Each row comes from the steps of one walk. Every step used is in the known rows, and no mark comes twice. Write the walk behind each row, first mark first.
Known rows:
sido/bigim/gidom/vule/buvidoz/duno/lugebed/lited: [-15.7 -65.0  -2.8 -10.9  45.9   9.2 -17.1  28.8  -7.6  -3.7 -33.9  26.9
 -57.0 -11.7   8.0 -12.7 -19.1  -9.4  -0.6  -8.6   6.2  -6.2   0.3  -1.4
 -29.0]
biver/gidom/vule/buvidoz: [  5.3   0.3   8.3   1.8 -33.9   8.8 -44.6 -30.7 -23.3  38.8   0.6 -12.7
 -24.6   9.7 -15.8  21.4  -2.5  13.4  25.9  13.7  12.2  15.6  -7.1   7.4
 -17.5]
sido/bigim/gidom/vule/buvidoz/duno: [ -5.6 -36.5   1.3   2.0  26.2  23.6  -9.9 -15.1 -24.0   0.5  -5.3  23.6
 -17.5 -12.3  21.2  -4.1 -26.2   0.3  31.1  32.8  10.2  18.5   6.4  31.7
 -22.2]
sido/bigim/gidom/biver: [ 22.5  -3.3   6.4  11.5  14.3   1.6  -0.6  13.0   5.8  -9.2  28.2  29.5
  42.7  12.6  -4.5   2.4 -13.5  12.0  13.4  22.5   8.2   6.7   3.2   4.1
  18.8]
bigim/gidom/sido: [ 31.0  13.7  -2.5   7.5   7.2  19.1 -16.4  -3.2  -2.9  22.7 -20.8  17.4
  -1.9  13.5 -24.1   3.9  -7.3  13.5   5.6  -3.4 -10.9  -7.5  12.9   9.0
  17.2]
sido/bigim/gidom/vule/buvidoz: [  9.3 -21.9  -4.3  -2.6   5.9  15.6 -16.1 -10.3 -24.5  10.5  -3.2  27.6
 -23.4   6.1   7.7  31.1  -2.1  10.5  34.6  26.3  28.2  10.4 -25.3  18.7
 -17.8]
sido/bigim/gidom/vule: [ 23.5 -31.5 -16.3 -12.1  14.7   3.6  -9.3  -3.9 -18.9   6.4  -0.2  31.9
  -0.5  -2.1 -14.4  30.8 -14.6  -1.0  25.7  29.2  25.2  13.8   4.4  15.2
  -7.6]
duno/buvidoz/biver: [  0.5  56.7  -0.9  12.2 -24.3  11.2 -12.8   0.8   4.4 -10.0  66.2   2.6
  11.3 -49.6  -3.2  -2.3  13.3  11.0 -21.6   4.9   4.4  29.7  -5.5  -6.6
   1.6]
duno/buvidoz: [ -8.6  49.9  -8.4  -6.3 -40.5  -0.4  -9.6 -14.3  -9.3   1.9  46.2 -27.8
   1.5 -36.4  -0.3   2.8   9.8  10.3  -0.8 -15.0  12.1  45.3  -4.0  11.2
  -8.4]
duno/buvidoz/biver/gidom: [ 19.1  38.7   6.8  12.2 -13.3   0.6 -37.0   0.1   9.2  29.9  71.0  -5.0
  -1.9 -11.8  -8.0  -1.3  19.9  23.7 -23.8  12.6  12.3  24.3  -4.1 -12.6
   6.9]
lited/buvidoz/duno/lugebed/sido/bigim/gidom: [ -6.8 -15.3  -4.1   4.9  75.0   4.6  28.9   7.4   6.1  -6.2 -10.7  -0.5
 -32.3  45.4  50.6 -10.1  -2.7  31.2   0.6 -28.3   7.7  -6.4  -4.8  21.2
  -8.4]
vule/buvidoz/biver: [ -9.4  45.0   8.0  15.8 -34.5  19.5  -2.0 -10.8  -7.9 -16.4  34.5   6.9
  11.4 -31.7   2.6  -7.2   4.0   3.3  -8.0   2.6  -1.0   1.2 -14.0 -12.4
   4.9]
buvidoz/duno/lugebed/sido: [-11.9   5.2   0.3   0.6  16.4   2.0  30.2   1.0  -0.3 -13.4 -15.5 -18.7
  -7.6  14.9   8.5 -30.9 -13.3  -5.2 -26.9 -42.1 -25.2  -7.1  25.5  -5.1
  -2.4]
lited/lugebed/sido: [-14.5  13.8  -3.5   3.1   2.1  -2.6  30.5  -5.6  -2.8  -4.6 -29.5 -37.9
   1.2  17.6  -7.8   7.6  -5.4  -0.3 -11.3 -19.5 -22.2  -8.4   1.4 -15.2
   1.6]
lited/duno: [-16.1  20.8  -6.1 -26.3 -16.7  -5.3  10.4 -32.1 -23.0 -21.3  12.3 -28.0
  35.1 -49.4  -2.1  -6.1 -28.1  -1.0  13.7 -17.3  -0.9  35.3  47.6  -3.6
  14.7]
duno/lugebed/bigim/gidom: [ -4.6 -32.2  -0.2 -16.5  21.6 -20.2  15.9  42.3  20.1   5.2 -23.2  -1.0
  -0.7  26.2  13.1  16.6   0.8   0.3 -13.7 -12.0  11.8 -23.2 -15.6 -25.8
   7.4]
lugebed/lited/duno: [-20.0  -1.5 -21.9 -32.8 -11.0 -17.9   1.0 -14.1 -13.2 -21.3  -3.2 -33.4
   9.8 -72.0 -28.8 -21.0 -38.9 -12.0  10.4 -38.2  -0.5  28.5  63.0  -7.5
  13.4]
gidom/vule: [  1.3   9.5 -11.1  -6.4 -37.1   8.4 -13.3 -22.5 -24.2  -5.2  -1.4  -1.4
  12.0 -36.6 -34.3  21.9 -19.5 -11.0  18.7  10.5   2.0  24.6  19.3  11.3
 -11.4]
buvidoz/duno/lugebed/bigim: [-31.9 -19.8   0.8 -13.8   9.5 -25.8  35.9  21.7  17.8 -25.4  -7.2 -22.1
  19.5  -3.3  27.1 -20.8 -13.9 -26.7 -21.0 -12.4 -10.8 -11.0  18.0 -14.1
  -7.4]
biver/bigim/gidom/vule/buvidoz/duno: [-10.0 -44.9  15.2   2.6  -6.7  15.8 -13.3 -21.5 -19.6  16.6 -20.1   9.1
  -6.2   0.3  17.2 -16.4 -17.2  -9.9  22.0  31.5  -1.2   9.2   6.7  39.2
  -9.8]
sido/bigim: [  4.0  13.3 -18.1 -19.9 -21.0 -23.5  23.8 -15.1 -14.6 -18.5  34.9  -5.5
  25.2  -5.3   2.1   5.9   6.2 -14.5  10.6  -1.0  24.7  13.7   3.0   4.4
  -0.6]
bigim/sido: [ 19.3  42.7 -16.4   2.2 -28.8   8.9  14.9 -26.2  -8.4  -1.1  -0.9  -9.9
  12.3 -13.8 -33.6 -11.4   5.2  -0.2  14.4 -14.4  -4.7   3.2  -0.3   4.4
  16.1]
buvidoz/biver/gidom/vule: [ 29.1  -2.5   4.1  12.1 -10.3   8.5 -40.8  -9.2  -4.1  22.5  22.9  21.9
   9.0 -10.9 -41.2  16.8 -10.7   2.2  -5.5  38.2   1.1   3.9  20.6 -13.8
   4.1]

Which walk is each row?
[ 45.6   9.0  -6.7  -1.8   6.4 -23.9 -11.4 -15.1   0.4  32.7  16.5   6.0
  -0.8  61.9 -10.5  11.0  28.2   4.5   4.8   7.4  11.4 -14.4   2.5   3.5
   6.3]	biver/gidom/sido/bigim
[  1.4  -9.6  -1.5   7.6  16.3   2.2 -53.8  20.3  14.1  14.2  -1.2  10.2
 -42.8 -15.2 -32.1  20.8   1.9  17.8 -17.5 -10.3   7.9 -10.1  -1.6 -23.0
 -12.1]	duno/lugebed/lited/buvidoz/biver/gidom/vule
[-19.6 -72.2   9.6  -9.5  13.8   3.2 -21.0  22.2  -4.5  12.6 -49.6  12.8
 -46.2   0.7   2.8 -24.6  -8.9 -19.3  -9.1 -10.4  -4.4 -16.9  -0.4   6.0
 -15.3]	biver/bigim/gidom/vule/buvidoz/duno/lugebed/lited
[-18.1   2.0   3.3   2.0  28.2  -3.2  40.5  -1.2  -4.3 -18.3  -1.1  -9.5
 -30.0  46.2  50.0 -23.3  17.4  -0.1 -14.2 -33.6  -4.3 -15.7 -17.4   0.0
 -19.0]	vule/buvidoz/duno/lugebed/sido/bigim
[-46.2  -9.4  12.7  -5.8   1.1 -13.2  28.8  15.2  13.9 -20.6 -11.0 -26.7
  -4.0   5.2  49.4 -20.8  -1.8 -16.4 -12.6 -17.5  -8.0 -14.9 -11.0 -10.0
 -17.8]	vule/buvidoz/duno/lugebed/bigim
[ 26.0  20.2   6.3  17.8  -8.7  12.7 -57.2  -4.8   2.9  33.8  50.8  13.4
 -14.3 -20.6 -25.5  22.1  10.5  21.3 -11.1  36.1   8.6  29.7   0.9  -4.2
  -9.9]	duno/buvidoz/biver/gidom/vule
[ -9.9   4.3  -9.6   2.8   7.9 -16.8  43.3   7.2  23.2  -9.4 -41.7 -32.1
  17.0  12.8  -6.7   8.7  12.2 -14.1   3.4   7.9 -17.9 -29.6 -22.0 -20.5
   6.8]	lited/lugebed/bigim/sido
[-32.4  21.0 -16.1 -17.6 -14.9 -12.1  -6.9  10.8   2.9 -18.2  -6.5 -30.7
 -27.5 -29.6  -7.2   0.9   1.6   7.8  -5.6 -61.3  12.2   6.1  -6.5  -7.5
 -10.3]	duno/lugebed/lited/buvidoz
[  4.5  16.8  15.1   9.2 -49.3 -18.9   7.8  -9.0   7.1 -14.0  30.1  -5.6
  65.6  13.4  -9.1 -11.6   9.6 -14.5   2.1  13.3  -9.1   2.9   5.7  10.8
  21.0]	gidom/biver/bigim
[ 25.9 -13.1  -7.5   6.8  24.6  -7.9   3.7  17.7  25.3  20.7 -30.6  10.3
   0.5  32.4  -7.8  12.9  -2.6   3.0  12.0  10.7  -6.2 -27.8   5.2   8.6
  13.5]	lugebed/bigim/gidom/sido
[ 30.3  50.9  -3.5  20.1 -23.3   0.5   8.5  -9.9  17.4   3.5  49.8  10.8
   9.9  -0.6  -6.2 -14.4  58.9   1.7 -17.7  14.4  -0.1  -1.7 -35.1   5.8
  19.8]	duno/buvidoz/biver/bigim/sido
[-29.7 -44.2   3.3   1.2  51.9   9.1  -3.3  19.1  16.1  -4.8 -39.0   0.9
 -18.4  -4.0  33.2  15.8 -28.5  11.0  14.2  12.2  -0.2   0.6   3.7  19.7
 -24.7]	lited/buvidoz/duno/lugebed/bigim/gidom/vule
[ 29.9  32.0   7.4  23.4 -36.4  -5.1  15.5 -15.7  15.0  -5.9  11.0   4.1
  53.8  28.0 -25.4 -19.4  26.8  -7.1  10.3  12.7 -19.3 -14.6 -10.9  12.9
  31.9]	gidom/biver/bigim/sido
[-18.6  43.2  -4.0 -20.4 -15.4   0.1  -5.9 -27.7 -16.9 -10.8  39.8 -36.2
  10.7 -59.9  14.9  -0.4  -6.1  17.2   6.6 -18.6   6.0  61.1  27.1   7.1
   1.3]	lited/duno/buvidoz
[ -4.0   3.6  -8.0 -17.9  27.3 -18.7  40.5   6.6  17.8 -20.8 -31.0 -18.0
  11.0   6.4  11.3   2.9  14.7  -2.8  -1.5 -24.8 -11.0 -19.7   1.5 -31.2
  17.3]	lited/duno/lugebed/bigim/sido
[-15.0  -0.4 -14.3 -25.0 -22.6 -19.8  -2.0  24.8  -0.6 -14.8 -10.6 -16.4
 -15.6 -27.2 -30.2 -10.2  -3.9 -17.6 -25.2 -54.8   2.6  -5.2   9.2 -30.6
  -0.2]	duno/lugebed/lited
[ 13.3 -21.2   0.5 -16.0 -21.3 -18.1   6.4  -5.8  -8.2  17.8   3.8  -1.9
  22.6  19.0  -2.2  -4.9   5.2  -7.3   6.0   5.0  17.4  -0.8   0.0  13.6
  22.3]	biver/bigim/gidom
[-16.4 -12.0   2.9  14.4  18.1  14.3  16.6   3.6  14.9  -8.2 -48.7   1.6
 -28.9  10.1  14.9  -6.2   8.0 -12.3   8.3   5.3 -22.6 -26.1 -24.1   1.5
 -24.4]	gidom/vule/buvidoz/duno/lugebed/bigim/sido
[-17.3  -4.8  -4.1 -17.9  -9.5 -33.1  28.9  27.2  17.7 -15.8  -5.4 -19.5
  12.6  14.6  13.8  15.0  12.0 -16.5 -16.3 -19.4   6.4 -17.6 -14.2 -26.4
  -2.8]	duno/lugebed/bigim
[ 12.7  10.6  14.6  18.6  -6.4  18.7 -17.6   9.4   4.5   0.6  11.9  14.9
  41.4  -9.5 -21.6  -5.5 -31.4  18.3   8.9  11.1 -10.6  13.3  16.7   2.3
  25.1]	bigim/gidom/biver
[-15.8 -49.6  26.4  -2.7   7.8  15.7 -11.8   3.7 -14.6  11.1 -33.8  17.6
 -21.5  23.1  30.1  -8.7   2.3  -8.8  -7.0  11.5  -5.8 -10.1 -16.6  10.1
 -13.6]	biver/bigim/gidom/vule/buvidoz/duno/lugebed
[ -3.7  27.2   6.2  21.0 -29.9  31.8 -22.8 -15.1 -14.5 -13.0  16.1  24.9
  -1.2 -40.4 -13.7  16.3  -3.9  -0.1   5.2  27.0  -4.6   6.3 -10.3  -2.8
 -11.9]	gidom/vule/buvidoz/biver
[  2.2   6.3  11.3  14.7 -41.2   7.4 -10.0 -18.2  -9.3  -6.4  17.9  23.2
   9.7  -5.9   0.4  12.7  23.3 -16.5   0.1  37.3   1.6  -9.2 -23.8   7.4
  -4.7]	gidom/vule/buvidoz/biver/bigim
[  4.5 -32.3   9.1   6.0  58.4  -1.4  12.1  37.3  31.8   6.8 -47.0  14.6
  -6.8  37.4  19.4 -15.2  -9.8  -5.9 -21.7  -3.5 -26.8 -38.3  15.1  -5.9
   4.1]	buvidoz/duno/lugebed/bigim/gidom/sido
[ 31.6   9.4  20.8  29.9   2.2  18.0 -12.6   2.0  10.7  21.7  -1.7  43.2
  -4.1  43.4  10.1  -5.0  36.8   8.2 -11.2  23.4 -10.8 -41.3 -31.5   4.8
  24.6]	vule/buvidoz/biver/bigim/gidom/sido
[  8.2 -28.6  -6.8  -1.2  53.5  -6.2  34.3  13.7   1.3   6.0 -29.3  -5.5
 -11.1  51.3  10.6  17.4   1.1  11.0  -3.0   0.2   1.6 -19.4 -13.5 -12.2
   5.1]	lited/lugebed/sido/bigim/gidom
